Each row comes from the steps of one walk. Every step used is in the known rows, and no mark comes twice. Write the walk behind each row, first mark first.
Known rows
ferag-vomev-nelin-gumuv-devud: [ -1.8 -22.0   2.2  19.6 -25.1  -2.7   4.1  -0.4  -2.4 -29.7  13.4  73.5
  17.8  17.0 -11.7 -70.6 -38.4  25.1  -4.5  17.5  52.1  -6.7  19.4  17.4
  -4.7 -13.1  -9.5 -15.5  14.1  12.9  -8.7 -10.3  11.4   2.2  18.4  -1.0
  -4.0   5.7  42.8  54.2 -33.1]
tumup-gumuv-devud-nelin-kimin-vomev-gokevom: [ 14.7 -10.9  24.7  33.5 -46.6 -26.4  22.8  -2.2 -35.2 -32.0  -2.9  55.8
   3.6  10.4  -6.5 -16.8 -16.3  57.1 -15.9  28.4  18.6 -37.1  37.1  10.7
  50.3  -4.3 -30.4 -13.7  13.2  36.1 -13.2  24.0  17.7  -0.6 -17.5  -1.7
   2.7   0.2  42.1  33.4 -16.8]
tumup-gumuv-kenifu-kimin-nelin-devud-vomev: [ 27.9  -4.2  40.4   7.3 -18.8 -45.1  -1.3  22.8 -36.3 -30.4  46.7  46.1
 -21.1   7.7 -14.4 -17.1 -18.7  51.0  21.2  -3.8  26.9 -27.5  36.2  51.3
  39.7 -11.1 -22.8 -28.7  24.6  26.3  -9.7  -4.2  -1.6  10.9  31.3  14.3
 -14.4  29.6  16.1  20.9 -26.6]
tumup-gumuv-nelin-devud: [ -1.4 -17.8  24.6  -7.1 -20.5  -5.3 -11.0  -6.3  -4.4 -19.1  34.6  42.2
 -20.9   3.3 -23.2 -50.8  -1.1  46.9 -11.2   8.3  58.1   9.5  15.2  40.4
   6.9 -19.3  -2.9 -14.5  39.9  14.4 -28.3   3.0 -21.2  -7.6  60.4  -3.8
 -19.4  37.9  15.2  24.4 -53.7]
devud-vomev-nelin-fafa-ferag: [ 28.2  -8.9   2.9  31.9 -39.6  -4.5  36.2 -22.5 -33.9 -33.0  -8.4  42.7
 -45.6  11.0  -7.6 -43.4   5.9   2.3  23.2 -12.0 -14.8  -1.6   2.6  49.8
 -23.0 -39.1 -12.9  -9.5  -2.0   8.2  27.9  16.5  30.3 -11.9   7.1   5.0
 -22.4  27.0   3.9  31.3 -11.6]
tumup-gumuv-ferag-vomev: [-13.3 -32.4  20.7  41.5 -16.9   2.8  13.5  15.4 -16.6 -29.6  53.1  53.5
  -4.0  22.1   0.5 -50.1  -5.7  80.6 -17.7  -5.9  28.3 -31.7  37.2  22.3
  24.1 -20.9  -0.4 -29.1  28.3  -7.7  -3.3 -16.6  12.7  -2.9  19.1  -6.7
   0.4  -4.8  48.9  42.2  -9.4]
gumuv-devud-nelin-kimin-kenifu: [ 24.8 -38.3  27.4  34.9 -47.2 -37.6  -6.2  27.3 -32.1 -48.0  21.6  66.9
   4.1  -2.0  10.9 -28.8  -2.2  25.0 -22.5  12.5  26.4  -9.3  15.4  -0.7
  18.1 -11.4 -49.3 -29.0   0.7  15.9 -13.3   6.6  13.3 -17.5  27.6  52.8
 -33.8  43.4  18.9  60.1 -48.5]
kimin-vomev-devud-nelin-fafa-ferag: [ 40.6   3.5   3.5  30.7 -43.8  -0.7  23.7 -19.1 -45.6 -32.4  -3.9  43.7
 -41.7   3.1  -4.1 -32.1  11.4  11.1   9.8  -2.1  -2.0 -12.9  10.2  42.3
 -15.9 -32.8 -15.7 -21.2   3.5  11.7  22.5  23.8  16.7 -13.7  -0.3  10.7
 -36.1  31.4   8.4  31.7 -17.7]
devud-vomev-nelin-fafa-kimin-kenifu: [ 37.4 -54.4  20.1  33.9 -50.6 -46.1  16.1   7.2 -38.1 -46.6   3.8  63.8
   1.0   2.0   2.7 -19.8 -14.5  28.4   9.6 -27.7  -2.2 -28.2  15.7  22.3
   1.7   1.2 -19.3 -12.6  -1.3   9.2  19.6   2.0  37.7  -2.4  50.9  30.9
 -38.3  57.5   1.6  41.1 -56.2]
fafa-nelin-devud-vomev-gokevom: [ 14.6 -37.2  18.0   7.9 -27.5 -25.6  15.2 -13.4 -34.3 -39.9   4.7  61.2
  -7.1  25.8 -10.8 -20.1 -28.2  50.7  12.5   4.7   7.5 -45.9  21.4  62.1
  36.5 -14.5 -25.2 -13.8  10.0  31.2   7.4  26.6   9.1  -5.6  -7.6 -14.1
  -3.2 -14.2  21.5  25.6  -7.4]
tumup-gumuv-kenifu-kimin-nelin: [ 13.8  -7.4  39.1  31.6 -35.4 -58.5 -28.1  -5.9 -19.9 -14.6  37.3  45.8
 -17.2 -24.4  14.6 -27.9  -4.2  44.4 -15.1  24.1  20.9 -12.5  48.8   9.5
  46.2  -1.8 -41.6 -38.2  39.1   9.9  -8.7 -16.1  33.0   8.0  33.6  32.8
 -17.8  34.8  28.1  27.7 -73.1]
kenifu-tumup-gumuv-ferag-vomev-nelin-fafa-kimin: [ -8.1 -51.8 -12.1  37.2 -27.2  -1.8  34.5   3.9 -41.9 -19.1  -9.8  43.9
 -15.6  13.0  -0.6 -38.5 -10.8  15.9  21.1 -28.1   3.2   0.5  20.7  37.5
  19.7   1.1  -9.2 -28.7  12.0   1.0  35.5  -4.0  18.9  -7.9  29.0   5.1
  -4.4  34.4   5.0  16.8 -30.0]
tumup-gumuv-ferag-gokevom-vomev-devud-nelin-kimin-kenifu: [ 35.7 -35.6  34.7  42.3 -48.2 -38.6  13.5  28.3 -40.9 -40.3  25.7  61.6
  28.2  -3.9   2.0 -33.2  -9.5  43.0 -24.2   1.4  21.7 -28.0  20.2   2.8
  38.9 -11.6 -37.9 -28.3  15.9  22.3  -4.7   7.5  27.8 -12.9  31.4  18.1
 -30.2  39.9  29.2  49.3 -33.3]
tumup-gumuv-kenifu-kimin-vomev-devud: [ 35.6 -31.0  43.3  34.2 -50.3 -50.3 -25.6 -37.4 -37.1 -23.5   7.3  28.8
  23.2  -9.4 -18.8 -22.8 -21.3  62.6   5.3  36.5  34.4 -44.9  23.6  18.9
  19.0 -24.3 -25.7  -9.6  33.8  42.8 -23.7 -17.7   7.9   2.9  41.8  -4.2
 -14.0  21.4  44.7  31.9 -38.3]
vomev-devud-nelin-fafa-ferag-tumup-gumuv-kenifu: [ 28.9   5.2  39.0   6.2 -18.5 -17.8 -23.6  23.3 -37.6 -16.1  23.3  55.1
   5.7 -14.0 -21.6 -52.3   2.4  46.2   3.7  -6.4  18.3  20.6   9.7  38.1
  20.8 -35.2 -28.8 -28.2  41.8  25.5   2.9  -6.1  18.6  -4.3  29.2   8.1
  -9.4  34.3  25.7  10.6 -32.6]
kenifu-tumup-gumuv-devud-vomev: [ -2.0   0.6  35.4  10.9  -9.4 -28.1   2.3  25.9 -26.5 -32.7  58.8  41.5
 -10.4  10.2 -25.7 -36.9 -24.1  42.9   9.8   3.7  28.3 -11.1  40.1  43.4
  22.7 -32.0 -20.3 -22.2  17.4  13.9  -1.7 -11.3   4.0  -7.0  29.5   7.7
  23.0  14.3  37.9  23.4 -19.3]
kenifu-tumup-gumuv-ferag-gokevom-vomev-devud-nelin-fafa-kimin: [  8.4 -37.6 -10.2  29.8 -19.0   1.5  33.7  11.3 -54.7 -13.7   2.9  46.5
   0.5   4.8  -0.8 -38.2 -17.1  17.9  10.2 -25.4  14.1  -9.8  34.2  45.4
  34.1   5.8  -7.9 -40.0  29.4  13.7  41.0  12.2  10.6 -17.5  23.4   4.6
  -7.2  35.5   6.1  13.9 -29.9]
kimin-kenifu-gumuv-ferag-vomev-devud-nelin: [-12.0 -31.6  25.3  24.3 -39.5 -39.0 -20.1   4.1 -46.8 -40.8  22.7  69.1
  15.1  11.5  -2.0 -47.1 -21.4  58.1 -13.8   6.9  26.1 -41.5  12.7  36.4
  31.0 -10.3 -37.0 -44.1  -6.2  13.9  15.4   6.4  -0.2  -8.1  -6.5  -2.9
 -29.7  28.6  43.3  40.0 -35.2]
devud-nelin-fafa-ferag-vomev-gokevom-tumup: [ -1.7 -49.6  14.1   2.5 -34.5  20.4  16.9 -27.2 -62.2 -30.5  -8.8  80.0
 -18.9  47.0  10.5 -13.1 -14.4  23.2  15.3 -32.0   6.7 -41.2  33.6  59.8
  34.5 -10.8 -15.9 -29.3  30.2  19.5  39.0  35.1  22.2 -16.0   9.4  26.9
 -21.8 -15.4   8.3  30.6 -34.6]
gokevom-gumuv-nelin-fafa-ferag-tumup: [ 24.8  -0.1  19.3   5.6 -39.4   8.2  12.3  -4.3 -46.9 -16.1   8.9  58.3
 -16.0  -4.7   3.1 -87.1   0.7  31.5  10.0 -22.8   4.1 -16.4  29.4  46.8
 -28.1 -48.1  -3.0 -26.9  55.9 -16.0  16.2  13.1  23.8 -19.6  31.6  33.2
 -26.1  15.3   4.5  31.8 -31.9]
devud-nelin-gumuv-ferag-vomev-gokevom: [ -8.7 -41.4  12.0  26.4 -30.0   6.4  23.5  -5.9 -35.9 -34.4   1.3  84.5
  12.0  38.2   5.5 -32.7 -27.0  60.5 -13.3  11.7  18.2 -43.1  26.2  31.3
  43.5 -11.9 -13.4 -25.0  16.9  17.0  10.5  22.3  14.8  -1.6 -34.9 -15.2
  -7.1 -24.0  49.4  41.0  -1.6]
ferag-vomev-nelin-kimin-kenifu-tumup-gumuv: [-13.5 -31.8  32.1  29.9 -57.8 -36.5  -9.2   6.2 -35.2 -23.0  36.7  37.3
   3.4 -15.3 -14.8 -30.7  10.3  42.5  -1.0   1.1   9.7  -9.3  25.2  31.9
  65.3 -45.6 -49.7 -25.8  13.6  -9.9   2.9  -8.2  17.5 -12.0  53.7  -6.8
   4.5  33.3  34.7   2.5 -36.1]
vomev-gokevom-tumup-gumuv-devud-nelin-fafa-kimin-kenifu: [ 33.8 -39.5  14.8  17.9 -38.3 -23.5  16.1  27.0 -43.0 -40.5   8.7  77.3
   9.3   6.0  -0.4 -16.1 -16.2  18.9  -3.0 -29.1  14.7 -13.3  22.5  18.6
  21.5  12.9 -17.8 -26.2   9.5  13.3  21.2   6.9  37.9  -8.4  43.7  20.2
 -31.5  55.1   8.7  26.1 -67.6]
vomev-devud-nelin-fafa-kimin-kenifu-gumuv-tumup: [-10.2 -45.1  39.3   3.3 -15.9 -20.3 -21.1  32.1 -72.0 -17.4   5.1  75.1
  -9.9  14.8  -2.4   3.1   0.7   4.9  10.6 -16.4  29.3  16.2  12.0  13.4
  40.3  14.6 -41.9 -17.9  16.0  10.2  21.8   1.3   6.0 -20.6  28.2  25.6
 -47.6  39.5  37.2  24.5 -42.8]
fafa-ferag-gokevom-vomev-devud: [ 52.4 -41.3  21.2  32.2 -46.5 -22.6  -2.4 -60.5 -26.8 -28.0   9.1  33.8
  36.7  -4.3 -18.0 -54.1 -38.0  51.3   1.9  -0.1  31.8 -62.8  36.9  48.8
  -6.3 -35.0  -3.8  -6.3  54.7  31.0   8.6   5.5  11.3 -20.1  45.8 -10.5
 -15.3  -3.6  37.2  42.8 -24.9]
fafa-kimin-kenifu-tumup-gumuv-ferag: [ -9.8 -37.8  26.8  39.9  -7.3  -4.1  10.5  28.3 -19.8 -20.7  42.6  39.0
 -10.9  18.9  -9.4 -27.7   8.1  17.0 -14.2   2.9  32.2  19.1  21.2  17.6
  30.9 -24.2 -24.1 -34.3  26.0  -3.7  10.5 -28.6  31.8 -30.3  36.8  -4.3
  13.4  17.3  45.3  25.3 -20.0]
nelin-devud-vomev-gokevom-gumuv-ferag: [  8.2 -27.2  27.1  14.1   1.9  12.9  29.1  13.5 -20.6 -21.6  26.7  61.8
   7.8  51.7 -22.3 -44.7 -23.4  20.5  -5.2  10.1  39.2 -11.6  13.6  27.2
   0.4  -4.6  14.1 -15.8  47.7  16.6   9.8  -3.8  17.7 -30.6  14.2 -18.8
   2.9 -19.7  39.2  53.5   4.3]
tumup-gumuv-devud-vomev-nelin-kimin: [-12.7 -32.3  21.7  43.4 -36.4 -35.7  22.8   7.9 -29.8 -27.5  -4.6  40.5
  -7.6  13.7 -10.8 -49.0 -19.5  23.4   9.0  17.5  11.2  -1.0   4.1  17.0
  33.8 -27.8 -47.4 -13.4   1.5  29.5 -13.4  -1.8   1.7  -5.4  10.4  20.9
   4.3  18.0  17.8  48.8  -8.2]
vomev-devud-nelin-fafa-kimin-kenifu: [ 41.9 -54.0  16.3  30.3 -51.2 -38.1  -0.6   3.2 -42.3 -45.1   3.0  65.5
   8.6  -4.1   3.3 -16.9 -12.7  25.0  -1.3 -16.4   8.8 -30.2  12.0  19.5
   2.7   0.0 -22.5 -21.8   4.6  10.6  17.0   5.0  23.0 -10.6  47.7  30.2
 -46.5  59.6   5.3  39.8 -62.6]
kimin-vomev-devud-nelin: [ -4.6 -20.8  29.9  27.8 -56.7 -52.0 -28.9 -32.1 -37.5 -36.6  16.6  47.4
  -3.7   6.4  -7.6 -32.6 -14.8  60.6 -10.5  21.4  16.1 -55.7  24.5  36.5
  25.4 -20.9 -40.4 -32.6   0.6  27.1   8.8  14.5  -4.3  -7.1   4.5  13.9
 -25.3  25.3  28.5  45.3 -39.7]
gokevom-tumup-gumuv-nelin-fafa-ferag-vomev: [ 10.4 -13.5  10.3  19.4 -30.3  21.5  31.8  -1.6 -44.1 -25.1  22.3  58.5
 -28.4  10.3   3.7 -51.0   0.2  57.0   4.6 -35.7  12.0 -13.3  31.3  42.6
   5.3 -30.0   4.1 -20.9  35.1  -8.2  13.2  10.8  12.9   5.8  24.4  12.0
 -31.9  14.4  13.9  27.2 -30.6]
fafa-ferag-gokevom-vomev-devud-nelin-gumuv-tumup: [ -3.9 -29.2  31.7   8.8 -22.6   6.6  -0.6   3.7 -59.6  -6.0   9.2  76.5
  -6.3  31.3  -4.9 -14.3 -11.0  13.0   8.3 -11.9  30.3   5.3  24.7  25.7
  48.4 -26.5 -37.3 -16.2  47.2  21.1  23.2  11.7   1.4 -12.3   7.1  20.1
 -49.8  -1.2  33.9  41.6  -9.2]
devud-vomev-nelin-fafa: [ -3.5 -24.6  12.7  14.1 -46.5 -21.4  14.9 -25.8 -35.0 -37.9  -3.7  52.4
 -27.6  15.3 -10.2 -35.5  -6.1  24.2  23.8   2.0 -23.9 -36.7  10.2  36.8
  -7.0  -3.7  -0.1  -7.7 -17.5  17.5  23.6  31.2  26.0   1.7  32.6   9.2
  -4.7  36.9   2.1  36.3 -27.8]
gumuv-nelin-fafa-vomev-gokevom-tumup: [ -2.0 -62.9  27.4  -2.4 -17.2  11.3   9.2 -33.5 -53.6 -18.5 -22.4  68.1
 -21.0  42.2   1.5 -16.2 -21.6  15.0  16.4 -28.7  13.2 -16.0  27.1  57.5
  28.7   2.8 -11.6 -10.3  48.8  34.7  30.0  30.1  21.6 -12.9  29.3  39.5
 -12.0 -17.9   2.9  35.3 -52.1]
gokevom-vomev-devud-nelin-kimin-gumuv-kenifu-tumup: [  8.4 -37.5  37.3   7.0 -16.4 -23.0 -37.1   0.4 -59.4 -20.1  15.9  32.2
   4.2  -2.1 -11.2 -12.1   2.2   7.7  18.0  11.1  31.8  24.3  40.3  40.6
  41.8 -21.9 -60.4 -47.6  43.6  21.5  15.7  -0.4  -2.6 -26.1  39.3  40.0
  -1.2  20.5  29.5  18.1 -39.4]
kimin-kenifu-tumup-gumuv-devud-nelin-vomev-gokevom: [  7.0 -18.5  17.7   7.0 -25.0 -21.5   0.4  17.1 -40.6 -34.1   5.5  75.1
   4.5  -2.6  -8.3 -19.9 -13.0  37.4   3.0  15.2   8.3  -3.9  33.5  47.0
  43.7  -0.2 -25.7 -12.9   2.5  34.9  -1.8  36.0   9.2  -7.8 -11.9  -3.9
  15.1  21.0  36.7   9.3 -19.7]
vomev-devud-nelin-gumuv-ferag: [-16.5 -36.7  20.1  33.1  -6.1  10.9   9.2   6.1 -26.1 -20.2  12.0  74.1
  -1.8  45.4  -2.2 -40.2 -15.2  10.5 -14.6  29.6  41.0  -3.7  -3.8  18.2
  22.6 -22.5 -21.1 -30.4  16.9  16.2   6.2  -2.9   7.6 -18.9  -7.6   1.2
 -16.0  -4.4  42.9  65.2  -1.4]
vomev-devud-nelin-kimin-gumuv-ferag-gokevom: [ 10.9 -29.6  25.9  47.3  -9.5 -19.7  27.6  18.0 -20.5 -29.1  37.4  47.7
  14.9   2.6   1.7 -28.8  -4.9  51.3 -37.8  26.5  15.0 -58.5  32.6  10.7
  27.6  -8.3 -11.8 -46.8  36.4  12.7  10.2   0.0  42.4 -16.7  -2.1 -35.6
  -0.3  12.8  52.7  30.5 -10.7]

Which walk is each row?
[  1.8 -43.9  25.4   8.3 -17.0 -21.3 -25.6  -1.2 -47.4 -20.8   7.0  33.2
 -12.7  -3.6  -9.8  -7.3  11.2  -2.0  24.3   1.0  13.4  28.3  31.9  40.6
  24.8 -12.9 -45.7 -41.6  30.2   7.9  29.6  -6.3  20.5 -20.2  46.6  26.7
   3.2  34.4  21.0   4.0 -49.0] => vomev-nelin-fafa-kimin-gumuv-kenifu-tumup
[  0.6 -24.7  20.8  28.3 -12.3  -0.7  17.5  28.2 -39.9 -22.5  31.2  42.1
   0.5  20.7 -16.7 -34.7  -4.6  14.9  -2.1  -7.7  27.2  14.0  24.4  22.2
  29.9  -7.9 -14.4 -39.1  19.6   9.6  22.9 -11.5  28.3 -22.9  35.4  -9.0
   6.8  29.5  38.2  23.4 -20.7] => gokevom-vomev-devud-nelin-fafa-kimin-kenifu-tumup-gumuv-ferag
[ -5.1 -26.5  31.6  34.1 -16.0  -6.6   9.4  27.2 -36.4 -23.2  35.3  39.1
   3.4  21.2 -15.1 -36.4  -1.7  18.6 -10.2   8.2  34.2  14.9  21.6  15.6
  40.1 -22.1 -31.3 -38.4  22.0  13.3   7.0 -13.8  20.8 -27.4  29.1  -1.6
   9.4  17.0  46.6  33.7 -11.6] => gokevom-vomev-devud-nelin-kimin-kenifu-tumup-gumuv-ferag
[ 19.6 -29.7  16.4  16.8 -48.5 -40.2  -8.1 -13.5 -13.4 -28.5  11.8  35.0
  -5.9   6.9 -19.4 -39.4  -3.9  45.3  18.0   8.1  40.8 -17.2  21.7  43.8
  18.1  -1.1 -20.9 -19.4   9.2  36.2 -17.3  -6.4   7.7   3.3  45.4 -12.9
 -12.3  37.4  19.2  20.8 -36.8] => tumup-gumuv-kenifu-kimin-vomev-nelin-devud
[ -6.2 -16.3   4.9   8.7 -26.8   4.1   3.9   4.9 -56.8 -32.6   5.2  68.6
 -12.4  12.8  -1.4 -37.4  -3.9  27.0   2.8  11.2   6.4 -32.5   7.7  32.3
  10.3  11.5  -1.3 -35.0 -11.6  12.1  22.7  34.9   1.1  -8.5   5.2   0.0
 -18.5  36.7  21.6  31.7 -25.6] => kenifu-gumuv-ferag-vomev-devud-nelin-fafa
[ 43.0  -1.4  18.3  17.5 -48.3 -12.9   1.4   3.7 -66.2 -25.5  -1.1  52.8
 -10.7  -9.2  10.8 -65.2   1.0  38.6  22.7 -12.7   2.4 -26.9  35.0  47.8
  -8.5 -38.6 -26.0 -44.4  32.4  11.1  12.4   8.8  26.9  -7.4   6.9  36.5
 -26.2  25.6  12.7  21.4 -24.2] => gumuv-kenifu-kimin-vomev-devud-nelin-fafa-ferag-tumup
[-12.7 -25.7  40.8  26.6 -51.8 -45.4  -6.3  10.0 -38.6 -22.6  37.3  34.8
  -2.5 -11.2 -20.7 -23.8   7.7  32.6   5.6   4.0   5.0  -4.7  20.6  36.4
  67.4 -48.9 -54.3 -22.1  10.0  -2.1   4.5  -6.9  18.5 -14.0  52.3  -4.1
   8.9  36.5  30.8   2.7 -31.5] => devud-vomev-nelin-kimin-kenifu-tumup-gumuv
[ 31.1   8.5   6.5   4.0 -40.3   8.0  16.2   9.6 -50.1 -25.4   5.4  67.1
  -4.6   2.1  -0.5 -82.8  -9.4  24.2  12.1 -19.3   3.0 -25.9  33.6  50.9
 -18.9 -37.1  -7.5 -39.1  38.8  -6.9  25.1  18.8  27.4 -22.3   3.0  17.1
 -14.4   9.2  14.1  23.4 -20.0] => vomev-gokevom-gumuv-devud-nelin-fafa-ferag-tumup
[  5.8   0.4  19.3   7.4  -4.5 -11.3  -0.4  23.0 -15.7 -19.4  34.9  59.2
   0.1   1.2 -13.3 -41.6 -25.8  24.5  -3.5  11.2  44.7   6.5  47.6  22.4
  25.4   7.2  -9.0 -23.9  33.5  25.5 -15.2 -10.4  22.1  -4.2  34.4   0.7
  21.0  20.7  39.7  17.5 -52.5] => kenifu-kimin-nelin-vomev-gokevom-tumup-gumuv-devud
[ 30.9 -49.5  14.9  40.7 -45.1 -31.3  25.0  23.5 -31.9 -42.5  12.5  64.2
   8.0   2.8   0.9 -29.1  -9.4  38.2  -1.8 -31.5   4.9 -19.4  16.2  10.0
   8.2   6.0  -9.8 -19.5   2.3   0.3  16.9  -9.7  45.6   1.1  49.6   8.2
 -33.0  57.0  15.2  34.3 -51.7] => tumup-gumuv-ferag-vomev-nelin-fafa-kimin-kenifu
[  1.4 -11.1  20.7  27.1 -41.7 -49.2  27.6 -12.7 -11.1 -35.2  16.5  47.0
   6.7  13.2 -25.4 -76.1 -37.3  40.6  11.1 -10.0   2.8 -28.2  19.5  44.7
  -8.8 -24.4 -12.6 -10.3   7.2  20.3  25.2  -6.6  45.4   1.2  12.0 -25.3
   3.9  16.5  29.1  35.2 -22.1] => fafa-ferag-gokevom-gumuv-devud-vomev-nelin
[ 10.9 -47.1   8.1  11.7 -44.5 -17.2 -16.5  11.0 -51.2 -38.3  20.7  47.4
  -9.8  -7.6   5.9 -15.1   4.7  -4.7   8.5  -9.8  21.9   6.1  38.6  38.0
  18.3 -14.2 -43.0 -46.1   7.4  -4.7  31.2   5.5  17.3 -29.9  47.0  45.2
  -9.5  43.4  15.8  13.0 -57.8] => gumuv-devud-nelin-fafa-kimin-kenifu-tumup
[ -1.7 -55.6  37.7  -8.0  -7.4  -4.3  18.9 -14.3 -57.1 -24.5  -6.3  69.4
 -13.5  53.1  -7.7   1.3 -32.7  20.8  23.3 -31.1  24.1 -27.3  34.1  56.7
  38.5   0.3 -16.9 -23.6  50.4  30.9  23.4  14.5  14.7  -9.5  32.5  21.4
 -20.5  -1.0   6.1  28.5 -49.9] => fafa-kimin-gumuv-nelin-devud-vomev-gokevom-tumup
[  2.8 -21.0  27.5 -10.4 -26.2  -4.9   4.3  -6.8 -27.2 -15.5  18.6  48.2
 -15.8  13.8 -14.6 -36.5  -8.2  47.5  -0.3   5.5  58.5   0.7  29.1  40.1
  28.0  -3.2  -5.5 -18.8  44.0  30.4 -26.5   9.2  -7.3   1.3  50.2  -2.7
 -20.5  31.7  15.3  17.0 -57.6] => kenifu-kimin-vomev-gokevom-tumup-gumuv-nelin-devud
[ -0.4 -36.9  12.5   0.6 -17.2  14.8  23.3  -4.2 -65.0 -28.5  -3.2  78.2
 -10.0  44.0   8.8 -15.2 -20.8  15.9  17.5 -18.7  15.9 -27.7  43.9  46.6
  34.6   6.3 -15.9 -44.4  31.6  22.9  29.7  20.6  28.0  -9.4   4.0  13.3
 -16.3  -0.2  18.2  22.6 -45.3] => kenifu-kimin-gumuv-devud-nelin-fafa-ferag-vomev-gokevom-tumup
[ -0.1 -22.2  30.4  27.5   1.3   6.9  26.8  19.5 -27.7 -17.7  20.9  52.2
 -25.3  37.0 -12.1 -20.1  -5.0  17.6  -6.1 -12.1  14.2  -3.2  22.3  21.5
  34.4   5.5  -2.0 -27.0  31.9  13.7  21.4  -6.7  46.0 -10.8  22.1  -8.5
   9.5  -1.2  35.1  28.9 -21.0] => kimin-nelin-fafa-vomev-gokevom-tumup-gumuv-ferag
[ 15.2  -4.4  15.1   1.8 -38.2 -11.0  -4.4  -5.1 -60.0 -22.2   3.4  61.6
  -3.0   2.4  -6.3 -35.3  -4.7  27.2   9.9  21.0   5.9 -23.0  15.8  25.9
   9.8  11.9  -3.6 -27.7  12.1  31.4  14.3  33.7   4.4  -3.3  22.9  16.5
 -24.7  44.4   5.8  33.5 -41.1] => gokevom-gumuv-kenifu-kimin-vomev-devud-nelin-fafa
[ 36.2  17.9  -5.7  21.4 -31.4  10.5  43.0   4.7 -48.1 -22.2  -0.4  56.5
 -27.5   6.9  -1.0 -50.4   1.6   2.8   7.8   5.1   9.8   8.8  21.7  36.2
  -7.9 -14.2  -6.9 -26.0  15.9  15.1  19.9  24.3  24.4 -14.9 -15.1   2.0
 -24.6  26.1  12.2  27.1 -20.4] => kenifu-kimin-vomev-gokevom-gumuv-devud-nelin-fafa-ferag
[ 13.5   2.5  31.0  43.7 -50.4 -36.4  12.3  21.5 -43.3 -26.7  22.7  42.5
 -13.2  -3.5   5.9 -36.7   1.6  65.7 -11.5  12.5  25.0 -37.4  50.2   5.7
  40.2 -10.2 -39.1 -30.0  17.5  19.0 -21.4   8.9   8.1   2.2  10.6  44.0
 -12.5  20.7  24.7  49.0 -23.7] => ferag-tumup-gumuv-devud-nelin-kimin-vomev
[ 38.5  16.0   5.1  14.3 -27.1  -3.5  31.0   9.3  -4.2 -24.5  33.1  53.0
  21.5  -4.8 -23.9 -79.3 -26.7  29.1 -14.3   3.3  37.9 -21.1  38.2  14.6
 -35.1   3.7  25.9 -12.4  43.7   9.9  10.4  -1.9  43.8 -12.1  35.3 -24.2
   1.9  15.3  35.4  36.6 -36.5] => kimin-vomev-nelin-fafa-ferag-gokevom-gumuv-devud
[  6.8 -43.5  17.3   4.4 -30.3   5.1  17.9 -18.0 -56.9 -28.8 -12.7  72.8
 -13.7  44.1   5.4  -2.8 -23.1  17.7  12.7 -25.0  21.1 -38.2  45.3  40.8
  31.6  16.9 -13.0 -26.0  30.1  34.2  31.1  27.8  29.9 -12.4  21.8  36.2
 -13.2  -3.5   8.6  35.4 -50.3] => gumuv-devud-nelin-fafa-kimin-vomev-gokevom-tumup
[ 23.5 -49.0  31.8  28.0 -46.5 -20.5 -16.6 -18.6 -37.3 -42.5  20.3  40.2
  28.3   7.8 -22.5 -28.7 -26.1  56.9   1.4   4.8  27.7 -51.9  15.8  25.6
   5.9 -36.0 -12.9 -24.2  23.1   9.7   2.5 -21.3  10.2  -6.1  41.8 -22.3
 -12.4  10.3  55.7  27.0 -21.5] => kimin-kenifu-tumup-gumuv-ferag-vomev-devud
[  3.7 -43.2  27.7  -0.7 -27.8  -3.9 -39.7 -15.2 -56.4 -13.2  10.7  52.9
  11.3   4.0  -6.7 -27.1  -6.8   4.8  19.5   8.0  44.3  24.0  29.5  56.0
  45.4 -35.9 -53.4 -33.8  43.9  22.6  20.5   9.7  -7.7 -24.6  36.7  43.5
  -6.4   2.7  27.9  24.8 -32.0] => gokevom-vomev-devud-nelin-gumuv-kenifu-tumup
[-20.1  -0.2  13.7  16.5 -23.4 -26.5   2.9  22.1 -29.9 -26.3  30.9  63.8
  -6.1  16.3  -8.3 -44.8 -21.3  43.7 -15.7  -3.4  33.6  -7.3  41.8  33.5
  46.4   3.2 -33.3 -44.7   9.6  24.2  14.9   6.0  11.6  -7.3  -3.6   7.6
  -0.5  26.9  28.0  26.6 -50.5] => fafa-kimin-vomev-gokevom-tumup-gumuv-devud-nelin
